In the rows, zero is written as 128.
Known rows:
[116 104 137 119  80 161 142 115 112 180 108 154 151  85 121  71 133 131
 106 130 114 147 148 136 146 133 150 131 128]: niba
[134 122  81 106 115 116 121 136 136 141 111 132 102 124 141 108 132 134
 127 117 118 131 121 109 134 116 151 139 108]: bronul
[126 113 130 125 102 140 110 133 139 140 113 156 143 117 135  85 133 132
 121 124 124 117 116  92 107 111 135 125  95]: naklu
[130 118 118 102 127 122 121 155 134 159 103 124 109 127 129  98 131 142
 140 113 116 131 130 128 132 116 151 130 114]: vadiskes
[130 122 145 105 116 127 112 148 149 125 104 130 147 148 123 105 142 143
 115 128 135 135 150  99 138 127 137 124 134]: plikek
[132 124 137 115 142 145 134 159 114 157  98  92 121 110 114 125 131 147
 154 102 106 126 116 149 167 150 150 127 127]: rupili
[132 113 131 127 105 130 111 162 145 103 125 139 131 135 126 115 131 128
 147 111 126 121 109 137 160 133 146 144 107]: ritroplo
[124 123 135 139 129 147 138 110 162 135 107 151 157 123 106  83 135 125
 124 136 110 129 151 137 128 130 155 116 114]: fupem
[138 141  58 114 122 127 126 108 131 120 110 129 104 109 142 124 131 125
 122 117 124 131 123  91 129 124 154 141 103]: sifli
[144 144  90 143 147 143 108  97 115  95  98 112 145 112 109 121 129 116
 125 118 130 118 133 129 147 130 154 138 112]: grutrum
[132 117 124 120 116 133 128 177 143 134 102 139 131 128 109 115 128 148
 156 112 118 132 127 163 147 142 154 111 123]: sagror
[139 142  43 120 103 111 131 119 122 130 117 143 119 117 149 142 132 124
 115 114 125 127 120 100 129 123 154 131  94]: lukom
[135 140  69 124 104 118 149 137 120 128 115 144 120 113 149 156 132 123
 129 108 116 128 114 127 141 137 155 124  94]: skastu
[113 111 136 105  98 139 136 119 141 140 116 148 151 116 130  82 134 127
 107 129 136 146 160  97 152 119 160 137 132]: flugim
[126 115 162 123 130 135 139 149 155 103 121 132 152 134 139 113 133 112
 145 123 128 113 142  89 128 128 139 129 109]: lepim
[130 114 144 124 111 136 124 171 139 123 114 134 132 130 128 121 130 126
 151 107 115 118 111 161 164 140 148 137 109]: stesumel
[135 136  73 115  94 121 147 163 129 135 120 142 113 116 148 163 125 135
 135 104 113 128 108 128 146 147 153 116  95]: brasi
[133 128 113 133 136 121 120 133 111 141  95 141 160 123 110 113 133 122
 130 114 118 121 139 170 152 128 161 122 116]: rabos
[123 120 136 128 128 130 135 155 125 154  96 151 153 119 117 115 129 118
 146 108 107 125 141 190 165 138 167 118 114]: sizi
[137 136 100 132 136 142 122 124 124 116 102 121 140 113 116 127 130 122
 138 115 122 124 130 137 153 137 154 126 112]: faro
[130 123 150 114 138 150 130 176 137 143 101 105 112 121 110 120 127 153
 163 104 108 125 115 149 151 150 145 116 123]: dima

Facts:
bakem {κ=klepem klibris}
bedro {κ=luklaplo, τ=zoflak}
bopem {τ=drazetum}
brasi {κ=mezol mezu skegren}
brefum {κ=truru fubri}
bribram {κ=klagem lemak}
bronul {κ=naklu plozu}
brugon {κ=beplum litrim trutrok stivi}
buzus {κ=gebom vedrom gimostu}
daklo {κ=gritosu truru}
degri {κ=fakem}
dima {κ=plemuk faki stokil}
distudril {κ=fubri skuna bronul gimostu}
dograre {τ=gimostu}
drastoskol {κ=gopu}
drazetum {κ=dropon}
drebrom {κ=gritosu tevim gimostu, τ=fides}
dreple {τ=rupili}
dreski {κ=vadiskes plozu}
dresos {κ=rosam bakem}
dretadrem {κ=klatil, τ=plibri klegrur}
dridrokir {κ=grutrum}
drobru {κ=skisel, τ=gritosu}
dropon {κ=dograre zestus, τ=zestus}
feke {κ=truflur}
feklim {κ=fakem ledu}
fevik {κ=stebil plikek}
fides {κ=mezu sifli rufinu, τ=skuvipe tedin}
flaklugol {κ=beplumil zisem}
fleklor {κ=buzus, τ=mogres}
flimugik {κ=vozu}
flirul {κ=buzus}
flofle {κ=gobo}
flugim {κ=tapoplam}
fluniker {κ=trutrok voken}
flupi {κ=stelis klipok, τ=gimostu}
fogretrer {κ=klatil}
fubri {κ=drastoskol plozu}
fudalum {κ=grenul plada}
fupem {τ=rulu}
gaflek {κ=plada, τ=tapoplam}
gebom {κ=daklo rifus}
gimostu {κ=plemuk stebil}
gobo {τ=skagen zestus}
graskar {κ=tapoplam plikek}
grenul {κ=dagrik}
gritosu {κ=naklu ritroplo fakem, τ=niba}
grobol {κ=dretadrem}
kladem {κ=zoflak gopu voken}
klagem {κ=plada, τ=flimugik fides}
klegrur {κ=tapoplam fevik, τ=flirul stebil rifus}
klepem {κ=sugre tevim nilil}
kletas {κ=fevik}
klibris {κ=mogres trotuna}
klikal {κ=niba litrik}
klipok {κ=tapoplam skuna}
klumum {κ=mezol plikek}
koto {κ=flugim flimugik drerim tevim}
lakam {κ=klikal, τ=zestus}
ledu {κ=brugon plizim ledin}
lemak {κ=zoflak}
lepim {κ=rebo, τ=flugim stoberis dropon}
litrik {κ=rulu zupo, τ=stebil flimugik}
litrim {κ=zulem}
lukom {κ=mezu skegren}
makim {κ=truru, τ=trodrom}
mebrurel {κ=vozu klumum}
menufes {κ=stivi, τ=nilil}
mezu {κ=brefum bronul}
midruguk {κ=flugim mogres, τ=skagen}
mogres {κ=nemon, τ=vagak}
motro {κ=mezol}
muzik {κ=klumum drobru grenul}
naklu {κ=brugon, τ=bedro}
nemon {κ=gopu}
netrok {τ=rulu zestus gimostu}
niba {κ=stipler}
nilil {τ=zulem}
nizesku {κ=beplumil faki, τ=zestus}
nopu {κ=klegrur gopu}
nunoklek {κ=zupo}
nuruses {κ=nemon}
pase {κ=dreski}
plada {κ=nopu ledin}
plefi {κ=beplumil mebrurel pase, τ=plibri}
plefon {κ=skisel}
plemuk {κ=plikek}
plibri {κ=fides}
plikek {κ=fakem ledin, τ=drazetum}
plizim {κ=beplum litrim trutrok, τ=skuvipe zestus}
plogrim {κ=mezol flirul}
plozu {κ=ledu kladem}
pogi {κ=luklaplo nopu zestus}
rabos {κ=klagem}
rebo {κ=beplum}
rifus {κ=pase, τ=dropon}
riske {κ=stebil}
ritro {κ=skisel drebrom}
ritroplo {κ=stebil rebo}
rosam {κ=rebo}
rufinu {κ=distudril}
rugram {κ=litrim ledin}
rulu {κ=luklaplo drerim plikek stivi}
rupili {κ=drazetum teklol}
sagror {κ=rulu rifus}
seflem {τ=plefi}
sifevar {κ=voken, τ=plizim drobru}
sizi {κ=klagem lakam}
skabal {κ=luklaplo menufes}
skagen {κ=drobru testak menufes, τ=vagak}
skastu {κ=lukom}
skebros {κ=litrim kladem}
skegren {κ=beplum skisel tapoplam}
skisel {κ=daklo sifevar}
skopo {κ=dreski plikek, τ=niba}
skosezo {κ=luklaplo}
skuna {κ=litrim dograre}
skuplen {κ=grutrum}
skuvipe {τ=skagen flugim}
sozes {τ=nizesku}
stebil {κ=litrim}
stelis {τ=makim stebil}
stesumel {κ=lepim graskar}
stipler {κ=fubri}
stisis {κ=gobo}
stivi {κ=voken}
stoberis {κ=rugram truru}
stokil {κ=dropon}
stoku {κ=skosezo}
sufe {κ=testak}
sugre {κ=brugon litrim zoflak fakem}
tapoplam {κ=rugram ledin, τ=skagen trutrok}
tase {κ=lukom}
tebribra {κ=rabos}
tedin {κ=niba, τ=plikek}
telak {κ=lukom mogres grenul, τ=niba}
testak {κ=risuk}
trimom {κ=gebom motro}
trodrom {κ=kletas, τ=plibri niba zestus}
trotuna {κ=flugim fubri skosezo}
truflur {κ=klipok grobol}
trutrok {κ=zulem skofu ledin voken}
turok {κ=fubri, τ=trodrom dropon}
vadiskes {κ=tapoplam luklaplo bronul}
vagak {κ=flugim lakam fupem flimugik fleklor}
vedrom {κ=risuk}
vovor {κ=naklu}
vozu {κ=drebrom}
zestus {τ=drazetum}
zetin {κ=skabal}
zoflak {κ=litrim stivi, τ=skagen niba gimostu}
zozuk {κ=luklaplo vadiskes}
zugis {κ=riske vadiskes}
zulem {κ=ledin}
zume {κ=makim fubri}

Rows:
No name comes twice in this set of rows, the named rows included.
[133 118 119 120 107 125 121 158 138 132 116 142 123 128 132 124 130 128
 141 108 120 123 113 142 153 130 148 137 107] => vovor
[124 118 122 120 125 134 133 137 146 154  97 150 139 113 111  93 130 126
 137 114 111 136 151 181 160 128 167 124 121] => klikal
[119 106 162 120 110 123 112 157 113 156 122 143 169 143 138 101 129 142
 123 108 132 122 108  77 163 125 145 132 104] => trutrok
[140 120  81 104 141 114  87 118 128 153  84 126 125 126 115  71 134 142
 126 131 127 134 151 109 119  95 156 129 126] => luklaplo
[120 117 149 124 131 141 150 123 150 138 107 151 168 123 116  82 139 115
 124 140 112 132 169 132 128 132 158 107 123] => lakam
[135 122  88 129 112 134  92 117 154 101 116 155 142 124 109  84 129 119
 129 126 136 127 134 134 146 111 154 149 118] => tevim
[118 134 153 117 125 155 132 128 123 131 103 125 162 112 130 131 133 126
 106 115 132 128 145  91 146 142 148 114 118] => skuvipe
[145 139  50 133  99 114 116 133 127  98 118 148 133 128 129 141 129 135
 126 119 135 126 115 108 134 130 152 128 103] => skisel
[122 112 132 106 117 138 136 166 142 143  78 152 153 102 129 106 128 112
 145 124 132 130 177 160 133 119 150 102 135] => litrik
[117 127 137 128  92 138 152 170 103 163 117 148 177 124 127 144 125 160
 115 111 131 137 108  83 154 157 150  85 117] => skagen

The same things again, as new rows of numbers:
Known rows:
[102 121 153 104 115 121 145 112 116 165 145 129 106  86 137 140 130 114
 113 112 128 128 140 159 121 123 133 116 140 133  57 115  87  89 111 149
 136 148 114  99 117]: brefum
[118 136 137 109 139 164 145 110 154 204 106 132 105  77 136 131 129 125
 114 113 127 131 139 159 111 145 118 144 121 168  61 114  89  89 111 152
 137 116 113 158 139]: zozuk
[123 122 146 125 113 146 130 102 118 200 109 122 150 100 136 129 143 112
 161 114 126 131 181 187 111 118 119 134 166 134 114 112  94 139 150 145
 139 111 118 100 173]: flugim
[150 124 178 111 149 180 127 104 185 167 110 110 121 161 132 131 141 184
 120 109 129 136 136 178 108 120 123 112 122 135  74 146  90 129 141 152
 188 143 111 166 123]: menufes
[108 119 144 109 119 121 141 117 130 163 135 141 106  88 147 132 122 111
 119 114 130 142 139 146 141 124 123 112 128 130  59 112  82  95 110 146
 132 132 123 106 122]: skastu
[126 126 140 133 116 158 128 102 117 172 111 110 162  83 137 153 121 114
 139 118 134 130 132 133 114 115 115 134 189 131  93 115  92  86 173 149
 146 139 116  98 150]: fupem
[109 136 137 108 133 123 146 113 121 165 112 116 131  85 158 130 122 122
 134 108 121 130 141 134 144 118 116 113 145 135  77 116  84 106 164 152
 140 114 123 119 121]: sada
[143 120 137 110 127 127 136 117 119 174 113 111 127  85 157 134 121 112
 153 110 127 126 152 127 116 114 114 110 178 130  66 115  78  82 157 152
 150 113 115 136 119]: netrok
[123 139 137 111 122 129 127 106 132 162 132 152 108 112 138 129 121 108
 117 126 141 176 142 147 135 121 114 132 120 133  81 118  84 141 122 149
 144 109 127 120 117]: ritroplo
[171 155 175 179 123 125 131  99 123 169 133 157 148  88 136 127 153 108
 149 125 126 177 140 181 110 120 117 126 174 129 147 146  85 173 169 150
 154 110 112  93 125]: ledin
[113 163 136 108 135 123 154 123 130 176 114 130 108  88 170 131 123 114
 136 112 126 127 152 138 157 119 118 122 123 133  62 110  83 120 140 153
 134 111 116 128 114]: feke
[109 141 130 111 128 162 128 101 135 179 111 115 106  99 138 151 117 110
 120 118 152 140 141 133 110 132 118 169 126 161  66 109 139  86 136 147
 137 126 134 134 137]: koto
[116 134 134 106 133 126 143 115 126 169 119 117 125  90 164 129 123 129
 131 115 131 129 138 137 144 118 117 113 151 130  71 110  81 106 155 150
 135 108 121 120 126]: grumu
[105 123 148 113 124 128 135  99 153 162 116 136 109 103 135 145 120 110
 116 117 135 150 138 154 125 126 119 116 121 130  61 112  79  92 119 151
 134 123 136 149 116]: plefon
[104 136 138 104 117 122 155 106 137 181 122 119 113  83 141 128 137 127
 119 110 124 136 141 186 123 127 111 129 139 136  71 117  82  79 114 151
 136 144 117 100 133]: nuruses
[128 142 149 113 126 131 132 100 151 174 115 139 111 119 136 127 129 110
 123 117 127 170 137 185 120 131 116 126 130 131  89 113  83 112 142 148
 138 115 115 119 118]: lemak
[135 119 138 107 113 159 129 108 121 192 115 143 142  87 139 149 122 111
 124 114 152 128 149 170 113 117 117 117 147 132  58 149  86  95 140 150
 151 108 116 119 121]: rifus
[131 148 141 114 121 128 128 108 129 177 112 151 109  94 134 128 122 109
 129 116 130 167 138 136 125 119 112 141 128 132  74 119  86 144 134 147
 138 113 117  98 117]: riske
[109 118 176 111 117 123 137 116 116 164 147 138 106  83 140 151 124 111
 119 113 136 140 140 152 121 119 135 110 144 133  61 125  79 104 107 153
 141 139 115 104 115]: mezu
[109 131 135 130 118 148 127 101 118 167 114 123 111  87 134 167 121 106
 118 117 162 134 138 130 132 117 128 146 125 133  78 116 106 121 146 153
 137 114 134 100 125]: mebrurel
[140 121 159 178 121 126 129 105 115 160 119 133 133  87 135 162 125 113
 132 115 137 136 135 132 125 116 141 105 183 123 115 133  84 148 138 152
 140 117 133  97 116]: mezol

Rows:
No name comes twice in this set of rows, the named rows included.
[111 121 137 121 113 156 125  98 117 166 110 158 125  85 137 177 121 109
 122 111 168 128 152 170 134 121 122 109 159 138  63 129  99 115 157 153
 137 108 137 132 117] => flirul
[182 124 203 156 119 124 128 104 148 163 118 147 153 101 136 125 154 123
 127 114 125 163 139 210 113 137 115 112 169 126 136 155  75 125 151 150
 158 113 120 100 127] => voken
[165 120 154 109 122 122 138 136 116 164 110 113 148  93 149 134 118 112
 170 108 125 125 172 143 130 111 115 107 204 127 130 117  85  90 206 154
 162 113 110  97 133] => gobo
[110 123 135 113 134 167 129 105 143 175 115 123 108  89 140 157 125 113
 115 112 136 126 139 132 116 141 117 146 121 159  68 114 102  83 118 153
 138 115 129 153 138] => sagror
[112 158 164 112 118 158 130 100 148 176 141 121 111 173 138 126 167 162
 136 133 133 168 140 167 119 120 140 113 127 126  78 122  86 199 141 153
 150 141 114 102 120] => zulem
[123 119 142 111 117 118 136 132 116 176 110 110 117  99 143 144 122 111
 158 113 126 126 196 162 131 114 119 109 164 135 102 114  97  99 151 154
 137 101 112 112 155] => skuvipe
[144 135 138 191 117 149 125  99 117 166 108 126 156  87 136 147 122 111
 141 111 140 135 138 142 117 117 117 125 175 127 135 126  83 140 185 154
 148 111 131  95 144] => tevim
[173 143 161 183 116 128 128 102 121 166 121 151 140  87 134 134 133 106
 142 122 137 154 135 143 112 119 120 124 165 128 137 142  78 175 168 153
 149 112 127  94 123] => fakem
[137 134 166 111 124 127 129 100 149 167 120 162 109 134 139 125 130 108
 121 124 128 197 139 174 113 137 114 126 126 135  76 124  88 132 118 154
 139 113 121 137 122] => brugon
[108 123 137 179 115 156 126 100 142 171 114 149 141  93 130 181 122 113
 152 116 182 127 167 188 128 115 115 124 159 147 116 113 121 130 149 148
 133 107 124 100 174] => flimugik
[129 120 179 126 118 128 130 110 132 161 124 145 109  97 136 142 120 112
 120 114 132 160 140 168 119 123 112 110 149 131  95 127  79 112 117 148
 140 124 136 127 122] => skisel
[107 122 134 102 117 166 130 124 117 210 109 111 112  87 158 168 117 107
 148 110 140 127 165 136 122 110 118 148 123 136  55 114 116 107 129 153
 140 103 110 132 125] => nizesku
[147 136 172 123 122 124 131 100 142 165 121 154 119 113 138 125 132 116
 131 120 130 176 142 181 116 124 115 116 146 134 113 133  79 135 144 151
 143 110 113 104 120] => skofu

The same things again, as new rows of numbers:
Known rows:
[ 86 153 106 116 109 138  59 107 112 156 106 118 103 147 133 113 150  99
 103 183 120 124 149  91 136 136  90 144  92 120]: gebom
[101 116 149 143 114 163  70 128 101 161 109 103 123 189 142 125 187  74
 125 116 109 122 165 123 133 129  95 118 144 146]: telak
[108 145 108 113 111 163  82 109 106 162  94 146 100 128 113 133 188  60
 112 126 120  96 137 119 151 138 111 131 111 132]: fluniker
[ 94  93 113 136  99 164  76 107 111 141 121 101 114 154 170 119 187  83
  92 167 111 127 167 110 112 134 113 142 102 111]: makim
[ 92 116  93 149 131 158  70  86 116 151 113 148 122 159 120 131 197  98
 134 162 112 125 125  77 123 151  90 121 114 108]: litrik
[ 96 167 111 118 150 127 119  95 114 148 122 133 121 142 150 108 171  96
 106 150  95 114 137  97 108 155  81 134 104 106]: flugim
[105 144 113 109 110 140  68  93 118 154  96 104 105 118 143 117 168  82
  79 167 124 105 138 104 137 145  88 138  89 128]: skisel
[ 95 145 103 112 120 105  95  87 116 159 110  98 117 137 164 105 154 110
  78 196 116 114 141 104 120 147  82 169  84 117]: mezol
[115 153 107 106 118 140  89 104 113 151  91 150 108 116 124 129 181  72
 105 130 119  89 134 121 140 149  99 141 110 122]: trutrok
[105 146  97 105 137 146  70  87 111 149 132 150 120 153 117 150 168  94
 120 167  96 106 145  98 116 143  73 115  84  91]: skosezo
[ 91 157 111 125 125 153  98 105  98 172 115 132 109 148 140 130 174  93
 113 140 105 120 141 100 125 149 103 143 120 128]: bakem
[107 146 111 110 113 125 107 102 122 156  93 124 113 122 147 108 171  80
  87 163 118  97 137 121 135 145 106 154  95 127]: rebo
[ 91 118 120 137 115 108 100  67 112 117  90 121 106 136 113 109 194 133
 128 150 107 129 176 130 145 143  64 120 141 104]: skuvipe
[ 50 100 112 159 101 161  92 108  96 154 104 110 122 150 131 134 185 108
 146 129  84 127 130 100 128 131  74 107  99 110]: tedin
[ 82 147 110 128 119 130  89 131  94 161 105 174 103 170  99 133 159 104
 141 164 116 122 163 109 142 111 120 152 119 120]: dima
[118 108 118 118  79 140   1  94  95 121  90 139 103 110 100 128 203 130
 121 114 146 126 167  98 156 163  72 143 168 119]: skagen
[ 94 132  96 123 102 144  94  81 100 177 107 123 112 162 111 141 174 110
 119 159 116 130 153 134 154 135  92 145 128 137]: skuplen
[ 89 145 124 113  95 160  79 110 101 161 107 117  91 144 140 125 167  89
  96 142 105 119 163 119 132 121 109 136 110 136]: skastu
[103 150 115 114 116 164  85 116 104 155 102 157  99 134 118 132 183  64
 115 126 112 102 142 121 140 135 119 129 109 133]: skebros
[113 150 103 109 137 103 119 102 126 143 104 130 133 123 149 105 160  91
  83 175 119  90 116 102 114 160  94 164  81 111]: fakem
[100 136  94 120 109 135  98  79 105 172 114 126 113 158 125 136 171 112
 113 167 111 119 147 124 142 135  87 142 115 127]: faro

Rows:
No name comes twice in this set of rows, the named rows included.
[129  99 148  90 135 112  73 101 146 109  91 126 126 165 108 130 203  80
 106 114 122  86 106 105 109 143 101 135 121 145] => zoflak
[ 82  89  94 161 109 164  53 137  93 158 117 158 120 170 137 130 182  99
 138 181 129 141 161  81 119 128 138 163 132 113] => plefi
[ 98 114 109 142 114 132 102  96 116 134  89 135 105 137 135 101 184  82
 102 154 121 107 146 118 138 140 114 149 112 124] => lepim
[ 84 109 107 146 113 133  66 107 105 139 110 122 115 149 141 115 172 122
 112 174 126 132 142  76 127 155  89 156 119 116] => fleklor
[ 91 147 119 107 119 151  92  94 108 142 140 109 109 145 169 132 170  88
  88 149  76 108 154 111  96 137  76 121  78 102] => fubri
[ 82 107 103 146 118 164 107 111 108 142 103 162 116 139 147 121 213  75
 120 157 104 110 131  94 113 135 141 144 119 115] => klegrur
[ 99 147 106 113 113 131 100 103 107 159  98 130 110 130 134 113 170  86
 100 151 123 107 136 124 142 138 107 151 105 132] => rosam
[ 86 157 134 120  90 165  62 124  95 165 102 122  83 142 132 125 166  84
 108 151 116 133 166 108 137 117 120 142 114 138] => brasi
[ 91 145 112 105  99 134  92  97 111 151 122 101 103 142 157 138 154  99
  91 173  93 114 165 126 113 121  93 145  86 109] => sifli
[103 154 107 126 121 163  96 102  99 172 105 157 110 146 118 135 191  80
 122 123 112 112 136 114 144 145 106 127 131 136] => bribram
[113 102  96 128 119 146  62  77 129 134  97 126 116 129 110 135 195  78
 110 159 128  97 120  96 134 151  82 118  89 110] => menufes

